What can hang from each mark:
q494: q707 q837 q958
q958: q324 q540
q427: q324 q520 q837
q840: q105 q163 q540
q324: q427 q540 q837 q958
q105: q163 q494 q707 q840
q163: q520
q837: q540 q707
q540: q163 q324 q840 q958
q520: q837
q707: q494 q837 q840

Every row comes from one small tree of marks. Brackets hold a mark, then the marks that hang from it, in the order of their numbers. Every link used is in the known rows. Which tree was each row made from?
Known rows:
[q105 [q163 [q520 q837]] [q494 [q958 [q540 q324]]]]: [-4.41  1.37 -1.00  1.89 -1.31 -0.91 -0.16 -2.77 -0.48  0.34  1.39  3.14
  1.26 -0.15  2.92  2.74 -1.45 -0.94  2.68 -5.56 -1.98 -1.53  0.91  3.28
  1.35  3.77 -2.81  2.22  0.15  1.45  2.13 -2.38 -0.80 -0.81 -2.75  1.91
 -1.75 -0.50  5.47  1.91  2.62 -1.72  2.89 -2.46  2.04]
[q840 q105 [q163 [q520 q837]] [q540 q958]]: [-1.83 -0.76 -0.61  0.76 -4.33  1.54  1.03 -0.39 -3.03 -1.37  1.80  2.81
  0.69  1.49 -0.78  2.09  4.81 -0.41  2.14 -1.56 -3.39 -0.41 -0.14 -0.04
 -2.66  6.91  0.40  3.98  2.46 -2.86 -3.37 -2.79  3.36  2.55  1.50  0.52
  2.21 -2.71  5.65  4.61  5.87 -1.76  3.01 -2.03  0.27]
[q163 [q520 [q837 [q707 [q840 [q540 q324]]]]]]: [-5.30  1.06 -2.15 -0.43 -1.15 -0.06 -0.95 -0.96  1.68 -4.76  2.50  2.40
  1.58 -1.54  2.22  2.44  0.68  2.11  3.36 -4.45 -2.72 -4.44 -1.87 -0.18
  0.20  1.54  0.12 -1.83  1.12 -2.74  1.00 -1.67  1.20  0.32 -1.85  1.35
  0.58 -1.51  1.38  2.15  3.37 -0.64  2.00  0.07 -0.13]
[q840 [q105 [q707 [q494 q958]]]]: [-0.47  0.71 -0.74  0.24 -2.74 -0.25 -0.38 -3.38 -0.42 -2.99  0.50  2.43
  2.00 -0.15  0.60  0.53  0.53  0.58  0.37 -2.90 -2.52  0.29  2.00 -1.81
 -1.66  5.46 -2.55  1.11  0.10 -5.52 -0.54  3.60  1.77  0.45  2.48  1.70
  1.01 -2.16  2.77  2.47  6.97 -0.49  1.81 -4.43  1.51]
[q163 [q520 [q837 [q540 q958] [q707 q840]]]]: [-2.69  0.58 -3.20 -1.28 -2.34 -1.52 -0.03 -1.39  4.46 -3.37  2.30  1.34
  2.04 -1.92  2.22  0.93 -1.47  2.00  4.23 -4.04 -2.49 -5.54 -0.71  1.53
  1.69  0.33 -1.69 -1.77  1.81 -4.83  1.99 -2.31  0.34 -0.93 -2.55  1.59
 -0.90  0.31  0.46  1.43  1.95 -0.23  0.13  0.64  0.85]
[q958 [q540 [q163 q520] [q324 q427 q837]]]: [-2.22 -1.58  0.65 -0.30 -0.88 -2.18 -4.84 -0.07 -1.70 -3.35  1.99  1.01
  0.44 -1.09 -0.04  3.19 -0.77 -0.51 -0.91 -4.05  0.69 -2.06  0.72  0.07
  1.18 -0.28  1.91 -0.07 -0.35  3.50 -1.04 -3.91 -1.14 -2.17 -2.06  0.76
  1.07 -0.83  2.40 -3.48  2.01 -1.26  1.97 -0.99 -1.69]
[q520 [q837 [q540 q163 q840 q958]]]: [-4.88 -2.12 -2.97  2.51 -0.28  0.07  1.00 -0.19  5.15 -1.67  1.90  1.13
  2.61  1.94 -0.86  2.16  1.24 -1.08  3.85 -1.84 -1.76 -2.26 -0.69  2.85
  0.27  1.45  3.47  0.45 -2.66  3.03  2.33 -2.83 -0.51 -1.48 -2.34 -2.69
 -0.86 -0.88  0.14 -2.37  3.88 -0.42 -2.19  3.06 -1.18]
[q707 q494 q837 q840]: [-0.83  2.59  0.49  0.09 -2.56  1.28 -2.10  1.24  3.70 -5.07  1.72  3.64
  3.55 -5.32 -0.78  0.85 -1.38  4.84 -0.69 -3.32 -2.86 -1.17 -1.06 -4.11
  2.83  1.84 -4.75 -0.50 -0.04 -4.73  1.79  5.22  1.24 -1.22 -1.20  2.51
  1.01  0.14 -0.12  0.46  5.87 -0.74  1.71 -5.14  3.94]
[q163 [q520 [q837 [q540 [q324 q427] q840 q958]]]]: [-5.59 -0.83 -1.61  1.24  1.68 -1.19 -0.95  0.85  3.14 -3.17  2.50 -0.17
  1.08 -0.55  0.10  4.56 -0.26 -0.78  3.50 -2.56 -1.26 -3.46 -0.70  2.48
  0.00 -1.06  4.18 -0.35 -1.37  1.52  1.57 -3.12 -0.41 -1.40 -2.53 -0.85
 -2.34 -1.62  2.15 -2.88  1.83  0.60 -1.76  2.12 -2.76]
[q494 [q707 [q837 [q540 q163 [q840 q105]]]]]: [-1.62 -1.10 -1.76  1.43 -3.47 -1.26 -0.80 -1.88  2.67 -1.87  0.01 -0.59
  3.13  0.01 -1.33 -1.62 -0.55  1.21  1.54  0.07 -1.38 -1.14  2.30  1.14
 -1.04  2.21 -0.26 -1.50 -2.92 -2.29  1.42  2.30 -1.97 -0.17  1.02  0.06
  1.05 -1.06  0.51 -0.12  4.29  0.26 -1.10 -2.02 -0.96]
[q105 q163 [q494 q707]]: [-1.59  1.10  0.29  1.83 -1.91 -2.14 -0.58 -3.17  0.58 -0.23  0.83  3.75
  0.97  1.22  0.57 -1.87 -2.78 -0.54  3.40 -4.22 -0.70  0.05  3.08  1.49
  2.09  4.78 -2.37  1.32 -2.10 -2.15  1.48 -0.55 -0.50  1.41 -1.06  2.09
 -0.95 -0.32  2.31  0.50  4.31 -3.50  1.55 -3.53  1.23]
[q105 q163 [q494 q707 q958] q840]: [-1.83  0.41 -1.72  2.57 -3.11 -2.19  0.68 -5.34  0.71  1.38  0.41  2.21
  2.37  1.26  1.15 -2.21 -4.95  0.59  4.17 -3.78 -1.30  0.51  5.43  3.19
  0.88  5.32 -3.34  0.80 -2.26 -2.94  3.21  1.39 -2.23  1.01 -1.54  4.52
 -1.70  0.74  2.96  2.49  3.39 -3.70 -1.07 -5.68  0.19]
[q540 q163 [q324 [q427 q520] q837] q840 q958]: [-3.98 -4.38  2.41  1.75  0.37  0.15 -2.97  0.91  3.70 -1.60  3.36 -3.34
  3.44  1.61 -2.64  4.44  1.67  1.37  0.02 -0.46  0.94 -0.06  0.32  1.90
  2.05  0.03  4.74  1.53 -6.00  7.87 -1.15 -5.45 -1.14 -1.62 -4.22 -3.97
 -0.25 -4.54  1.04 -5.00 -0.81 -0.03 -5.65 -0.58 -7.27]
[q427 q324 q520 q837]: [ 0.27 -0.07  4.23 -2.02  0.02 -2.03 -3.25 -2.24  0.39 -4.28  3.44 -0.60
 -1.91 -4.10  0.30  0.82  1.42  1.18 -1.90 -3.26  1.36  1.34  0.65 -4.36
 -0.46  2.47  4.38  2.06 -3.68 -4.66 -4.41 -3.18  4.62 -0.97 -0.79 -1.97
 -1.26 -1.90  1.45  0.82  6.25  0.16 -0.25 -2.56  2.21]
[q837 [q540 q163 [q324 q958]] q707]: [-4.85 -2.00 -2.80 -2.27 -0.65 -2.39 -2.35 -1.84  3.97 -1.61  1.82 -2.31
  1.82  1.64  1.96  0.74  0.32  0.18  2.94 -3.71  0.42 -3.69  0.99  1.36
  0.73 -0.69  0.89 -1.13 -2.03  0.03  0.42  0.08 -0.80 -1.73 -1.45 -1.94
  0.59 -0.99 -1.05 -1.61  2.90  0.84 -1.17  1.33 -5.51]
[q958 [q324 q427 [q540 q163] [q837 q707]]]: [ 1.47 -1.64  1.43 -1.42 -0.23 -4.71 -3.99 -1.03 -1.72 -3.62  3.39  0.65
 -1.98  0.72  0.43 -0.81 -1.23 -2.34 -3.10 -4.11  1.13 -2.35  1.05  1.27
  3.46 -1.51  2.60 -3.54 -0.98 -1.87 -0.43 -0.09 -0.29  0.95 -1.68  2.64
  1.38 -0.67  1.74 -4.65  2.63 -1.24  2.40 -1.87 -2.36]
[q105 [q494 q837 [q958 q324]] q707 [q840 q163]]: [ 1.45  0.42 -2.59  1.90 -1.97 -2.88  0.10 -3.42 -3.20 -1.83  0.90  2.49
  2.30  2.15  1.38  0.48 -1.63  2.48  0.42 -3.16 -4.49 -0.60  4.45  4.47
 -0.83  8.25 -2.63  0.62 -0.97 -6.41  0.86  3.49 -1.57  3.92  0.45  6.78
 -0.93 -0.71  2.75  3.22  3.36 -1.68 -0.10 -6.26  0.81]
[q840 [q105 [q707 q494]] q163]: [ 1.52  0.36  0.65  0.53 -3.96  1.08 -0.58 -0.60 -3.35 -3.30  1.11  4.06
  1.07  0.17 -0.51  1.54  2.49  0.75  0.06 -2.08 -3.05  0.05  1.26 -1.18
 -2.15  6.92 -3.15  2.09  1.00 -5.73 -2.89  2.27  2.16  1.89  3.59  2.72
  2.07 -2.84  3.06  3.15  7.99 -1.11  2.43 -4.94  0.19]
[q494 [q958 [q540 [q163 q520] q324 [q840 q105]]]]: [-2.76 -1.18 -1.51  1.59 -2.48 -1.27 -2.71 -3.69  0.54 -0.94 -1.08 -0.41
  3.33  2.30  0.07  2.79  1.22  0.93  0.96 -1.80 -0.52 -2.29  0.32  0.16
 -1.03  2.86  0.94  0.70 -0.69  4.82  0.47 -1.58 -2.02 -1.93 -0.20 -1.20
  0.77 -0.50  2.83  0.78  3.39  0.28 -1.16 -1.31 -3.39]
[q427 q520 [q837 [q540 [q840 q105 q163]] q707]]: [ 3.13 -3.64  2.72 -1.48 -3.04  0.64 -1.18 -3.26  0.62 -2.97  2.76 -1.59
 -0.57  0.40 -0.49 -0.81  2.65  0.17  0.01  0.21 -0.38 -1.97  1.21  1.73
 -3.24  1.63 -1.36 -0.80 -2.77 -6.69 -1.83 -3.47  2.77 -0.33  0.39  0.00
  0.87 -1.66  0.46  1.54  5.05  2.75 -2.37 -0.71 -3.54]
[q494 [q707 q837] [q958 [q540 [q163 q520]]]]: [-2.39  0.82 -2.80  0.19 -5.25 -4.63 -1.69 -5.65  2.25  0.88 -1.95 -0.65
  4.42 -2.20  1.58 -2.62 -2.10  3.30 -0.18 -2.41 -0.98 -1.21  2.91 -1.25
  0.86  2.56 -1.72 -0.01  0.60 -3.32  1.32  1.94 -2.30 -0.42 -0.51  1.78
  1.91  2.01  2.29  1.39  3.51 -1.05  1.35 -4.98  2.81]
[q427 [q324 q958] [q520 [q837 q540]]]: [-2.06 -1.45 -0.40 -1.51  0.87 -2.66 -1.03 -0.59  1.42 -2.73  3.54 -0.18
 -0.43 -3.36  1.35  1.40 -1.66 -0.24  0.31 -3.95  1.10  0.08 -0.24 -0.88
 -1.03  1.04  4.06  0.67 -3.01 -5.02 -2.52 -0.76  2.86 -2.13 -1.71 -2.42
  0.20 -1.64  2.90 -0.51  5.22  0.63  2.00 -0.10  1.02]
[q324 q427 q837 q958]: [-1.39 -2.82  0.80 -2.44  1.37 -1.87 -3.43  0.71 -1.61 -2.39  3.36  2.64
  0.09  0.92 -0.86 -0.16 -3.65 -1.56 -1.72 -5.26  3.21  1.16  2.04 -0.31
  1.04 -0.06  3.88  0.26 -0.61 -3.14 -2.11  1.77  1.46 -1.05 -2.50  2.00
  2.35 -0.49  2.53 -4.47  3.08 -1.43  3.76 -1.79 -1.89]
[q324 q540 q837 q958]: [-0.58 -1.58  1.80 -2.99  0.50 -2.08 -3.87  0.58 -0.45 -1.93  3.36  3.07
  0.17  1.87  0.83 -0.87 -3.25 -1.45 -2.36 -5.70  2.93  0.40  3.04 -1.47
  2.20  0.76  4.86 -1.19 -1.19 -3.44 -2.68  1.05  1.82 -0.34 -1.50  0.15
  2.51  1.84  2.39 -4.66  2.93 -0.79  4.11 -2.46 -1.37]
[q324 [q837 q540] q958]: [-0.09 -2.71 -0.10 -3.02  0.27 -1.60 -2.15  0.17  1.68 -2.15  3.45  2.10
  0.37  1.80  0.44 -0.95 -3.13 -0.36  0.00 -4.71  2.08 -0.25  2.22 -0.37
  0.13  0.56  1.57 -0.80 -0.41 -4.29 -0.80  1.24  1.85 -2.21 -2.11  0.89
  2.37  1.40  0.70 -2.91  3.95 -0.47  3.23  0.94 -1.32]
[q494 [q707 [q840 q105]] q837 [q958 q324 q540]]: [ 5.11 -1.16 -4.91  1.19 -1.92 -7.64 -4.06 -6.97 -0.75 -0.50 -1.49  2.18
  5.93  0.15 -0.65 -4.97 -4.09  3.51  0.35 -1.09 -2.86 -1.16  1.20 -0.54
 -2.69  4.55 -4.76 -1.48  0.35 -6.63  3.05  6.42  0.06  3.94  1.38  5.20
  3.22  1.40  2.42  2.94  3.77  0.63  2.81 -4.78  3.03]
[q324 [q540 [q840 q105]] q958]: [-0.76 -1.41  0.41 -0.28 -0.18 -0.67 -3.53  0.02 -1.36 -2.38  1.06  2.38
  0.60  3.45 -0.75  0.74 -1.36 -2.49 -0.94 -3.35  1.75 -0.63  2.11 -0.05
  0.39  2.24  5.14 -1.11 -2.43 -0.96 -1.93  1.66  0.34 -0.10  0.88 -1.71
  1.37  0.87  3.25 -3.73  3.66  0.50  1.20 -2.86 -3.50]
[q520 [q837 [q540 [q958 q324]] [q707 [q840 q163]]]]: [ 0.93 -0.39 -3.85  0.62 -1.14 -2.44 -0.16 -1.06  3.22 -2.30  3.23  2.21
  2.02  0.27  0.94  0.21  0.69  1.59  3.56 -2.48 -3.60 -4.16 -2.35  2.56
 -0.18  1.50 -4.00 -1.52  1.61 -4.96  2.64  0.54  1.42  1.22 -1.58  2.57
  0.91 -0.61  0.01  1.95  4.15  0.38  0.27  1.23 -0.03]
[q707 [q494 [q958 q540]] q837 [q840 q105 q163]]: [ 3.24  1.12 -0.37  0.64 -5.77  1.07 -1.80 -1.58 -0.73 -1.68  0.04  2.97
  5.17 -4.40 -1.51 -0.36  0.53  4.73 -2.04 -1.13 -4.14  0.25 -0.30 -2.79
 -1.08  4.55 -9.15  1.59  2.15 -5.84  0.73  6.52  1.18 -0.02  1.46  4.00
  3.76 -0.13  3.13  5.04  7.20  1.00  2.86 -7.73  3.02]
[q163 [q520 [q837 [q540 q324 q840] q707]]]: [-5.60 -0.44 -2.04  0.01  0.12 -0.62 -0.30 -1.09  4.06 -4.08  2.35  0.60
  0.93  0.54  2.53  2.75 -0.13 -0.03  4.18 -3.29 -1.17 -5.56 -1.33  2.21
 -0.34 -1.02  2.01 -3.13 -0.21 -1.42  2.12 -2.15 -0.67 -1.46 -2.07  0.14
 -1.27 -0.86  0.35 -0.24  2.68  0.92 -0.52  3.19 -2.98]
[q707 [q837 [q540 [q163 q520] q324 q958]] q840]: [-3.33  1.81 -1.64 -0.72 -2.86 -0.33 -2.33  2.29  5.30 -3.08  2.03 -2.33
  4.21 -3.93  0.07  4.03  0.20  5.83  1.72 -2.28 -3.29 -3.76  0.36  0.10
  3.28  1.10 -2.24  0.46 -1.08  1.40  1.03 -0.88 -1.57 -2.19 -2.34 -0.39
 -1.36 -1.09 -0.08 -0.04  0.68  0.33 -3.06 -2.69 -0.55]
[q163 [q520 [q837 q540 q707]]]: [-3.77  0.30 -2.32 -1.61 -1.25 -1.71  0.32 -2.15  2.74 -3.75  2.06  2.17
 -0.33 -0.62  3.16  0.39 -1.60 -0.74  3.54 -4.56 -0.86 -5.14 -0.30  1.03
  0.22 -0.32  0.51 -2.34  2.01 -6.10  1.08 -1.96  0.53 -1.15 -1.47  2.12
 -0.49  0.35  0.85  0.66  4.23 -0.65  2.56  1.94  0.84]
[q840 [q540 [q958 q324]]]: [ 0.39  0.60 -0.81  1.46 -0.54 -2.42 -1.69 -2.17  1.60 -3.30  2.18  1.88
 -0.66  2.91 -0.43  0.65  2.81 -0.18  1.30 -2.59 -2.20 -0.29 -0.21 -2.99
 -0.17  4.42  0.39  1.35  0.47 -1.96  0.45 -0.52  3.40  1.18 -0.11 -0.71
  1.16  0.39  1.26 -0.73  6.58 -2.11  1.16  0.38  1.65]
[q840 q105 [q163 q520] [q540 q958]]: [ 0.36 -0.22  0.68 -0.23 -5.21  0.73 -0.35 -1.21 -2.93 -1.61  0.99  1.44
  0.29  2.12 -1.20  1.46  4.63  0.66  1.44 -1.16 -2.63 -0.47  1.27 -1.78
 -1.91  7.14 -0.45  4.20  2.57 -3.15 -4.04 -2.96  3.00  2.17  2.18  0.37
  2.18 -1.63  4.58  4.26  6.15 -1.93  1.68 -2.95 -1.10]
[q707 q494 [q837 [q540 [q840 q105 q163]]]]: [ 0.65 -0.39  1.38  0.94 -3.68  2.58 -0.06  0.94  1.90 -3.60  1.56  1.25
  1.95 -1.84 -1.94  0.89  1.81  1.45 -0.46  0.07 -2.95 -0.75  0.10 -0.91
 -1.17  2.29 -3.86  0.01 -0.87 -4.39  0.86  4.35  0.71 -1.04  1.26  1.16
  1.24 -0.91  1.22  1.07  7.51  1.37  0.31 -2.65 -0.51]

Write each row's tree:
[-0.31 -0.21  0.88  1.52 -0.58 -0.57 -2.74 -1.12  1.33 -2.55  1.31  1.43
  1.30  3.77 -1.33  1.26  0.83 -2.07  1.00 -1.59 -0.16 -0.86  1.92 -0.77
  0.59  2.70  3.96  0.15 -2.30  0.41 -0.94 -1.58  0.53  0.69  1.20 -2.79
 -0.47  0.01  2.00 -2.76  3.64  0.33 -1.79 -1.86 -2.60] | [q324 [q540 [q840 q105] q958]]
[-6.51 -1.33 -1.42 -0.53  0.70 -1.31 -3.53  0.69  1.70 -1.02  1.27  0.51
  2.53  2.24  0.38  3.19  0.52  0.80  1.27 -4.46  1.46 -1.03  0.03 -0.89
  1.53  2.04  4.45  1.81 -2.52  4.71 -1.97  0.24 -0.18 -1.22 -1.67 -2.32
  1.07 -1.80  1.17 -2.59  3.12 -1.50  0.18 -1.12 -3.97] | [q540 q163 [q324 q958]]
[-1.18 -2.12  0.57 -3.29 -1.14 -2.62 -2.24  0.31  0.83 -2.42  3.37 -0.78
  0.09 -1.48  0.03  0.15 -0.82  0.70 -1.13 -4.54  1.81  0.55  1.84 -1.07
  1.45  1.60  4.56  0.76 -2.44 -0.68 -2.62  0.32  0.93 -2.47 -2.13 -1.88
  0.75 -0.74  1.20 -0.83  4.28 -0.59  1.40 -0.15 -1.67] | [q427 [q324 [q837 [q540 q163]] q958]]
[-2.73  0.41  0.19  0.04 -1.25 -2.54 -2.69 -1.15  2.54 -1.09  1.02  0.66
  1.44  1.68 -0.05  0.83  0.61 -1.04  0.66 -3.41  0.10 -1.27  2.30 -1.57
  3.52  2.10  4.76  1.52 -2.03  1.68 -1.57 -3.21  0.15  0.35 -0.41 -2.82
 -0.42  0.63  1.11 -3.75  3.61 -1.80 -0.96 -2.43 -0.96] | [q324 [q540 q163 q958]]
[ 1.21 -0.68  0.50  0.68 -0.76 -1.75 -1.68 -1.40  1.38 -3.33  3.53  2.04
 -0.55  3.02 -0.58  0.17  2.41  0.14  0.15 -2.73 -1.70  0.48  0.19 -2.49
  0.09  4.12  0.24  0.80  0.40 -1.92  0.09 -0.74  3.67  0.97 -1.18 -0.10
  2.05  0.02  1.34 -0.83  5.36 -2.07  1.93  0.65  1.31] | [q840 [q540 [q958 [q324 q837]]]]
[-0.40 -0.90 -0.01  2.50 -2.62  1.55 -0.62 -0.91  1.36 -1.16  1.87  1.60
  2.00  4.68 -1.86  2.00  1.20 -0.91  3.12 -1.30 -1.00 -0.09  1.31  1.01
  0.28  5.27 -0.24  2.89 -1.23  2.31 -0.07 -1.56  0.21  0.06  0.08 -1.25
 -1.19 -1.58  2.56  0.19  3.55 -1.51 -2.85 -1.65 -2.31] | [q540 [q840 [q105 q163]] q958]
[-2.25  2.37 -1.52 -1.18 -4.09 -0.73 -0.11  0.29  1.02 -4.57  1.53 -0.28
  0.35 -2.60  2.19  2.62 -0.34  2.33 -0.05 -3.64 -3.04 -2.92  3.45  1.14
  1.58  3.42 -0.69 -0.57  0.04 -4.86 -0.53 -0.56 -1.59 -1.60  0.39  1.73
 -1.14 -0.53  0.88 -0.61  3.77 -0.98  0.26 -3.05  2.52] | [q105 [q707 [q837 [q540 [q163 q520]]]]]
[-3.59  0.56 -1.73 -0.69 -0.05 -1.53  0.04 -0.44  1.85 -3.63  1.86  3.42
 -0.55 -0.89  1.93  1.74 -2.05 -0.79  2.92 -4.53 -0.66 -3.79 -0.36  0.10
 -0.13  0.60  2.16 -0.98  1.53 -4.25  0.46 -2.20  1.03 -1.54 -1.32  1.97
 -0.53  0.65  1.85 -0.52  5.20 -1.43  3.26  1.72  1.98] | [q163 [q520 [q837 q540]]]
[ 1.09  2.40 -1.78  1.17 -4.20  0.41  0.09 -0.84 -0.27 -3.25  2.99  2.30
  1.67 -0.40  0.04  2.00  0.52  2.64  2.56 -3.65 -5.23 -0.23  3.34  0.74
  1.08  7.80 -4.02  2.46 -0.12 -3.19  0.91 -1.50  1.24  1.36  0.21  1.30
 -0.70 -0.63  1.80  1.02  4.73 -2.59 -1.18 -4.30  2.28] | [q105 q163 [q707 [q840 [q540 q958]]]]
[ 2.68  1.33 -0.75  0.98 -5.82 -0.40  0.20 -1.08 -4.13 -3.17  2.86  0.84
 -1.83  1.38  0.82  2.87  3.15 -0.06  0.80 -2.72 -5.16 -0.68  2.71  1.63
 -0.26  9.09 -3.98  2.47  1.64 -3.08 -1.36 -1.50  2.07  2.31  2.00  1.85
 -0.55 -2.14  6.07  2.91  3.91 -2.75  1.14 -4.46  2.39] | [q840 [q105 [q163 q520] q707] [q540 [q958 q324]]]
[-2.49 -1.89 -1.44  1.14 -1.66  0.84  1.57 -1.59  4.02 -2.96  2.18  2.56
  1.92 -0.08  0.36 -0.18  1.42 -0.52  3.07 -1.69 -2.61 -3.36 -1.87  1.81
 -1.18  0.20 -1.50 -2.08 -0.54 -4.38  3.07  1.30  0.85 -0.24 -1.10  0.81
  0.98 -0.49 -0.38  0.70  6.87  1.10  0.22  2.11 -2.04] | [q520 [q837 [q540 [q840 q163]] [q707 q494]]]
[-6.31 -1.29 -1.65  0.83 -3.14  0.66  0.43 -1.00  2.75 -3.04  0.65  1.52
  1.93  1.38  0.98  2.25  0.85  0.53  2.28 -3.35 -0.57 -4.90 -1.41  2.72
  2.68  1.49  3.81 -1.68 -0.83  2.56  0.82 -3.30 -2.41 -1.27 -2.96 -0.36
 -0.45 -1.04  0.88 -0.29  2.19 -1.79 -1.00  0.69 -2.49] | [q540 [q163 [q520 [q837 q707]]] q840]
[-1.34 -1.49 -4.02 -1.08  0.13 -7.30 -0.74 -7.54  4.53  1.07 -1.25 -0.78
  5.46  0.98  0.48 -5.94 -4.43  2.00  3.24 -1.37 -0.79 -0.71  4.26 -1.04
 -2.54  1.73  1.30 -0.08 -1.57 -8.29  2.56  4.05  0.13  2.73  0.41  2.36
  0.88  1.70 -0.31  0.65  5.37  0.61  0.40 -1.05 -0.02] | [q494 q707 [q837 q540] q958]
[-3.34 -0.18 -0.50  2.51 -2.76  1.55 -0.15 -1.64 -0.85 -3.93  1.20  3.10
 -0.48  1.24 -0.60  1.43  0.43 -0.86  2.27 -3.76 -2.41 -0.65  3.00  1.65
  0.88  5.33  0.52  0.51 -2.98  0.55  1.02 -2.63 -0.83 -0.61 -1.13  0.90
 -0.29 -0.30  1.31  0.17  5.10 -3.80  0.15 -2.47  0.37] | [q105 q494 [q840 [q540 q163]]]
[-2.99 -0.64 -2.92 -2.15 -0.35 -4.29 -0.95 -7.19  3.54 -0.63 -0.05  0.21
  4.58  2.91  1.88 -3.81 -2.16  1.40  2.22 -3.23 -0.15 -1.69  2.47 -1.60
 -0.53  1.94  1.02  0.54  0.50 -7.41  0.84  3.28  0.47  2.34 -0.40  2.36
  0.57  0.34 -0.56  1.88  4.67  0.10  0.77 -1.44 -0.69] | [q494 [q837 q707] q958]
[-1.96 -1.37 -0.50  0.86 -3.47  1.72  0.33 -0.87 -1.44 -2.77  1.11  3.21
  1.28  2.98  0.05  1.75  1.99 -0.14  2.18 -1.71 -1.03 -3.46 -1.32  2.30
 -1.48  3.71  0.80 -0.58  1.49 -2.34 -1.40 -1.20 -0.27  0.98  0.43  2.09
  1.23 -2.24  2.96  3.37  4.35 -0.42  0.83 -0.71 -3.56] | [q540 [q840 q105 [q163 [q520 [q837 q707]]]]]
[-0.88 -0.59 -3.91 -0.23 -1.45 -5.46 -1.17 -6.96  2.80 -0.17 -1.30  0.79
  7.05 -0.36 -0.92 -5.51 -3.06  4.90  2.38 -1.43 -2.82  0.06  3.08 -2.35
 -1.85  4.51  0.06  0.32 -1.43 -7.31  2.59  4.42  0.90  4.21  0.00  2.72
  2.58  1.16  0.29  2.58  5.30 -0.34  0.84 -3.78  1.05] | [q494 [q707 [q840 q540]] q837 q958]
[-2.38 -0.71 -0.51 -2.53 -5.13 -1.52 -0.25 -2.80  4.64 -3.36  0.49 -1.01
  0.74 -2.90  1.78 -0.68  0.10  1.40  1.78 -3.30 -1.65 -5.51  0.50 -0.35
  3.09 -0.56 -2.60 -1.93  0.13 -3.47  1.54 -0.99 -0.62 -2.21 -1.62  0.55
 -0.16  0.73 -0.66  0.36  4.70 -0.81 -0.12 -0.45 -1.31] | [q837 [q540 [q163 q520]] [q707 q494]]
[-1.03 -1.02 -2.60 -2.38 -0.02 -3.71 -1.40 -4.52  3.47 -3.38  1.38  0.56
  2.14  1.76  1.36 -3.09 -2.31 -0.13  3.10 -2.85 -0.88 -3.39  2.42 -0.32
 -0.93  0.38  0.20 -1.22 -0.20 -8.39  1.27  1.26  0.63  1.36  0.21  2.00
 -0.11  0.83 -1.99 -0.37  5.02  0.70  0.90  1.17 -0.44] | [q494 [q837 q540 q707]]
[-5.08 -1.59 -3.90  0.14 -1.53 -1.29  1.00 -2.48  5.28 -1.38  2.39  0.23
  2.18  1.07  1.57  0.02  1.13 -1.32  4.49 -3.06 -1.83 -3.40 -0.16  2.56
  0.67  0.47  0.56 -0.16 -0.74 -1.50  1.85 -2.30  0.19 -0.61 -1.92 -1.35
 -0.35 -1.37 -0.41 -0.23  3.57 -0.33 -0.67  2.47 -0.36] | [q520 [q837 [q540 q163 q958] q707]]
[ 0.93 -0.75 -3.69 -0.71 -0.32 -5.64 -2.46 -3.69  3.61 -2.35 -0.08  1.61
  5.31 -1.40 -0.91 -4.39 -5.22  3.73  3.48 -1.66 -2.12 -2.44  2.62 -0.66
 -1.05  1.78 -0.75 -1.79 -1.83 -7.76  2.74  2.97 -0.04  2.58  0.02  3.22
  0.90  1.56 -1.57 -0.19  4.21  0.19  0.42 -1.56  0.87] | [q494 [q707 q840] [q837 q540]]
[-1.40 -1.05 -1.36 -1.41 -0.34 -3.39 -0.40 -4.72  4.84 -1.26 -0.06  0.52
  4.20 -1.27  0.02 -2.81 -2.24  1.63  1.24 -2.28 -1.85 -0.84  1.85 -2.89
 -0.59  1.24 -0.81  1.00 -0.99 -6.50  2.46  4.70  1.74  0.49 -0.45  1.68
  0.36  1.38  0.00  0.22  7.20  0.58  1.30 -1.40  1.11] | [q707 [q494 [q837 q540] q958]]
[ 3.85 -3.24  1.61  2.29 -0.85 -2.95 -4.86 -1.65 -2.29 -4.14  1.72  0.23
 -2.00 -1.09 -2.13  1.87  1.04 -1.36 -3.97 -1.42 -0.06 -1.40 -0.91  1.82
  0.29  0.61  1.13 -1.27 -3.56  1.95  0.48 -3.31  0.42 -1.59 -1.97  0.16
  0.76  0.18  2.35 -5.14  3.73  0.05 -0.69 -1.65  0.40] | [q958 [q324 [q427 q520 q837]] [q540 q163 q840]]
[ 3.32 -5.13  2.34 -0.38 -1.17 -1.01 -4.00  0.01 -3.21 -1.77  2.89  1.55
  0.67  0.76 -2.08  0.53 -2.48 -0.65 -3.74 -2.26  2.61  0.95  1.51  1.59
 -0.73  0.63  1.14  0.02 -1.70 -2.45 -2.45 -1.58  0.64 -1.73 -2.51  0.99
  4.17  0.41  3.50 -4.77  2.56  0.34  1.87 -2.51 -3.59] | [q324 [q427 q520] q837 [q958 [q540 [q840 q163]]]]
[ 0.30  0.25 -0.93  0.35 -3.90  1.67 -0.20  0.65 -4.05 -3.73  1.46  5.05
  1.30 -1.10 -1.34  1.92  1.82  2.14  1.48 -2.40 -3.64 -1.95 -1.29 -0.30
 -2.19  6.07 -1.57  1.21  2.55 -4.15 -1.90 -1.10  2.50  1.79  1.06  3.42
  3.13 -1.89  4.26  4.84  6.61 -1.73  4.10 -2.96  0.74] | [q707 [q840 q105 [q163 [q520 q837]] q540]]
